Below are the code and all the weights of a small trained network. Each question names an input and a class and asks about switching units off, where a switched-off unit gives its printed mean instead of its output.

import numpy as np


def w(rows, s, z=0):
    codes = np.array(rows[::2]) - 128.0
    scale = np.full(codes.shape[1], s)
    scale[-1] = z or s
    return codes * scale


def f(y):
    return y / 2 * (1 + np.tanh(0.7978845608 * (y + 0.044715 * y**3)))


def log_softmax(a):
    a = a - a.max(-1, keepdims=True)
    return a - np.log(np.exp(a).sum(-1, keepdims=True))


def net(x, mask):
    res = np.array(x, float).reshape(1, 7) / 4 @ E
    y = f(res @ A[0][:, :-1].T + A[0][:, -1])
    res = res + np.where(mask, y, B[0][:, -1]) @ B[0][:, :-1]
    return log_softmax(res[-1] @ U[:, :-1].T + U[:, -1])


A, B = {}, {}
E = w([
[201,214,219,166,81,127,88,164,105],'x0',
[181,27,73,169,54,167,22,76,192],'x1',
[157,156,201,163,115,127,99,158,83],'x2',
[138,20,254,175,144,253,81,114,158],'x3',
[192,165,56,97,61,168,145,185,152],'x4',
[83,73,160,50,118,142,26,87,145],'x5',
[120,189,115,209,157,214,89,86,128],'x6',
],0.0089)
A[0] = w([
[84,214,155,139,115,91,44,137,104,31],'n1',
[131,99,117,138,1,209,87,216,213,106],'n2',
[98,129,44,235,78,62,164,168,81,221],'n3',
[124,66,65,160,194,116,154,75,200,12],'n4',
[90,180,159,95,213,151,144,130,106,96],'n5',
[80,154,183,168,148,72,168,169,38,115],'n6',
[34,183,182,86,163,94,81,187,217,254],'n7',
],0.0081,0.0047)
B[0] = w([
[133,194,50,116,122,117,63,80,141,176],'n1',
[220,210,118,207,61,73,74,134,92,249],'n2',
[193,243,103,115,178,110,171,152,10,254],'n3',
[16,43,167,217,102,182,157,35,28,178],'n4',
[65,41,194,49,118,254,171,114,92,195],'n5',
[180,101,163,138,228,230,156,104,93,252],'n6',
[73,79,67,199,213,101,93,29,61,216],'n7',
],0.007,0.0085)
U = w([
[56,129,120,176,128,173,207,238,121,2],'0',
[176,182,195,196,106,179,70,152,154,234],'1',
[126,61,112,92,107,86,64,117,120,114],'2',
[156,149,2,146,128,125,153,157,98,153],'3',
[80,132,164,76,180,123,199,165,101,11],'4',
[20,50,80,121,174,144,117,80,167,191],'5',
],0.012,0.0083)

Each question gives the input, the list of numbers given to net, and the class t.
The units are the neurons (one row each of A and B). Each row of codes is followed by its name. A weight is (code - 128) times the scale printed after its matrix; where a second scale follows, it is the last column's (A, B and U).
mask holds one flag per neuron, in row order. A switched-off neuron (its flag False) gives its mean, the last column of its row in B, instead of its output. The means were averaged over made-up inputs and are rounded, as every weight is.
A unit's drop is (log p(t) with every unit on - log p(t) with that unit switched off) / (log p(t) with every unit on - log p(t) with every unit switched off).
The circuit of an input: a set's keep is (log p(t) with only the set's units on - log p(t) with every unit switched off) / (log p(t) with every unit on - log p(t) with every unit switched off). Starting from all 7 units, units are removed one at a time, each time the one whose removal leaves the highest keep (on an exact tie, the one counted first), for as long as the keep stays at least 0.8.
units of the circuit, in order: the units of the circuit, biggest drop first
top k neurons: the k neurons with the biggest drops, biggest first
drop of u: that unit's drop, to one decimal
input [6,-7,-4,7,-5,-1,-7], class 5: units of the circuit, in order	[n7, n3]
input [-6,-7,1,-4,-6,4,-4], class 5: units of the circuit, in order	[n7]
input [-1,-5,4,7,-2,-6,0], class 4: top 3 neurons	[n2, n5, n6]
input [-1,5,-7,4,2,4,-1], class 2: units of the circuit, in order	[n2, n6]
input [6,-4,7,-7,-2,4,0], class 3: top 3 neurons	[n1, n7, n4]
input [4,-5,4,5,-6,1,-2], class 5: units of the circuit, in order	[n7, n2]
input [5,-4,-3,8,-1,1,-4], class 4: top 2 neurons	[n2, n1]
input [-7,-8,-2,1,4,1,-4], class 5: top 3 neurons	[n7, n3, n2]
input [-7,-5,5,8,-4,-3,3], class 5: top 2 neurons	[n3, n2]
input [5,-8,6,2,6,3,-5], class 4: top 3 neurons	[n2, n5, n7]
input [-2,-8,-2,-1,5,3,6], class 5: top 2 neurons	[n7, n3]
input [3,-7,-4,8,-3,-7,0], class 4: drop of n2	0.2
input [5,-3,1,1,-2,1,-1], class 5: drop of n3	0.3
input [3,-6,3,8,-3,0,-2], class 4: drop of n5	0.2
